Here is a tiny trained network, its code and every weight. The questions are about switching its units off for an input and a class, where a switched-off unit gives its printed mean instead of its output.

import numpy as np


def w(rows, s, z=0):
    codes = np.array(rows[::2]) - 128.0
    scale = np.full(codes.shape[1], s)
    scale[-1] = z or s
    return codes * scale


def f(y):
    return y / 2 * (1 + np.tanh(0.7978845608 * (y + 0.044715 * y**3)))


def log_softmax(a):
    a = a - a.max(-1, keepdims=True)
    return a - np.log(np.exp(a).sum(-1, keepdims=True))


def net(x, mask):
    res = np.array(x, float).reshape(1, 3) / 4 @ E
    y = f(res @ A[0][:, :-1].T + A[0][:, -1])
    res = res + np.where(mask, y, B[0][:, -1]) @ B[0][:, :-1]
    return log_softmax(res[-1] @ U[:, :-1].T + U[:, -1])


A, B = {}, {}
E = w([
[156,52,169,72,173,102,101,56,143],'x0',
[106,112,8,123,120,182,171,97,155],'x1',
[134,184,148,168,186,99,173,84,113],'x2',
],0.015)
A[0] = w([
[134,65,152,9,187,100,106,34,149,92],'n0',
[187,80,143,110,162,132,140,71,194,2],'n1',
[181,172,111,170,175,84,170,1,75,254],'n2',
[170,60,99,83,39,134,43,148,144,174],'n3',
[81,56,40,106,179,203,181,21,153,74],'n4',
[116,201,148,162,155,85,181,39,137,12],'n5',
[184,138,192,118,104,42,35,124,41,55],'n6',
],0.0078,0.0044)
B[0] = w([
[67,221,140,202,89,169,120,199,112,246],'n0',
[61,193,22,73,137,83,180,195,135,169],'n1',
[85,98,248,91,134,161,52,96,63,213],'n2',
[91,96,189,67,50,125,78,84,27,238],'n3',
[193,72,182,187,114,191,196,165,158,244],'n4',
[61,31,117,81,102,107,169,165,45,166],'n5',
[196,66,156,146,132,148,225,181,213,216],'n6',
],0.011,0.012)
U = w([
[105,30,159,51,121,137,91,114,67,106],'0',
[227,48,155,138,135,149,216,174,174,107],'1',
[93,246,126,148,109,141,150,198,107,141],'2',
[190,130,186,141,126,165,34,56,146,251],'3',
[150,156,98,114,169,63,100,97,148,99],'4',
[151,106,106,115,154,96,120,96,159,104],'5',
[173,138,120,87,165,136,111,108,156,101],'6',
],0.012,0.015)

Each question gives the input, the list of numbers given to net, and the class t.
The units are the neurons (one row each of A and B). Each row of codes is followed by its name. A weight is (code - 128) times the scale printed after its matrix; where a second scale follows, it is the last column's (A, B and U).
mask holds one flag per neuron, in row order. A switched-off neuron (its flag False) gives its mean, the last column of its row in B, instead of its output. The means were averaged over made-up inputs and are rounded, as every weight is.
A unit's drop is (log p(t) with every unit on - log p(t) with that unit switched off) / (log p(t) with every unit on - log p(t) with every unit switched off).
The circuit of an input: a set's keep is (log p(t) with only the set's units on - log p(t) with every unit switched off) / (log p(t) with every unit on - log p(t) with every unit switched off). Starting from all 7 units, units are removed one at a time, each time the one whose removal leaves the highest keep (on an exact tie, the one counted first), for as long as the keep stays at least 0.8.
circuit, biggest first: the units of the circuit, biggest drop first
most important unit: the unit with the biggest drop
top k neurons: the k neurons with the biggest drops, biggest first
drop of u: that unit's drop, to one decimal
input [-5,-5,1], class 1: most important unit => n0
input [-2,1,-1], class 3: circuit, biggest first => (n1, n5)
input [-1,1,3], class 3: top 4 neurons => (n3, n1, n0, n6)
input [-3,4,-6], class 0: top 3 neurons => (n3, n0, n6)
input [0,-6,7], class 0: top 2 neurons => (n2, n5)
input [3,2,3], class 3: circuit, biggest first => (n3, n2)
input [-1,1,0], class 3: circuit, biggest first => (n1, n5)
input [-1,-5,2], class 1: top 2 neurons => (n6, n3)
input [4,-2,-2], class 2: circuit, biggest first => (n0, n2)
input [0,0,-3], class 3: top 3 neurons => (n5, n1, n2)
input [4,-8,-7], class 1: top 2 neurons => (n6, n2)
input [-2,5,6], class 0: top 3 neurons => (n2, n5, n6)
input [-5,1,8], class 0: circuit, biggest first => (n5, n2)
input [7,-5,8], class 0: circuit, biggest first => (n5)
input [6,2,8], class 0: top 2 neurons => (n2, n5)
input [-5,5,-4], class 1: top 3 neurons => (n0, n2, n1)
input [8,7,7], class 2: top 4 neurons => (n0, n1, n3, n6)
input [-2,0,2], class 3: top 2 neurons => (n0, n1)
input [8,3,7], class 2: top 3 neurons => (n0, n1, n3)
input [6,2,7], class 0: most important unit => n2
input [3,3,0], class 3: top 2 neurons => (n6, n5)
input [5,-2,-4], class 2: top 2 neurons => (n0, n2)
input [2,2,5], class 0: top 2 neurons => (n5, n2)
input [5,7,1], class 1: drop of n4 => 8.4
input [3,-7,-4], class 1: drop of n6 => 1.9
input [-4,4,7], class 0: drop of n5 => 0.2
input [8,-1,5], class 2: drop of n1 => 0.1
input [7,2,-5], class 2: most important unit => n0
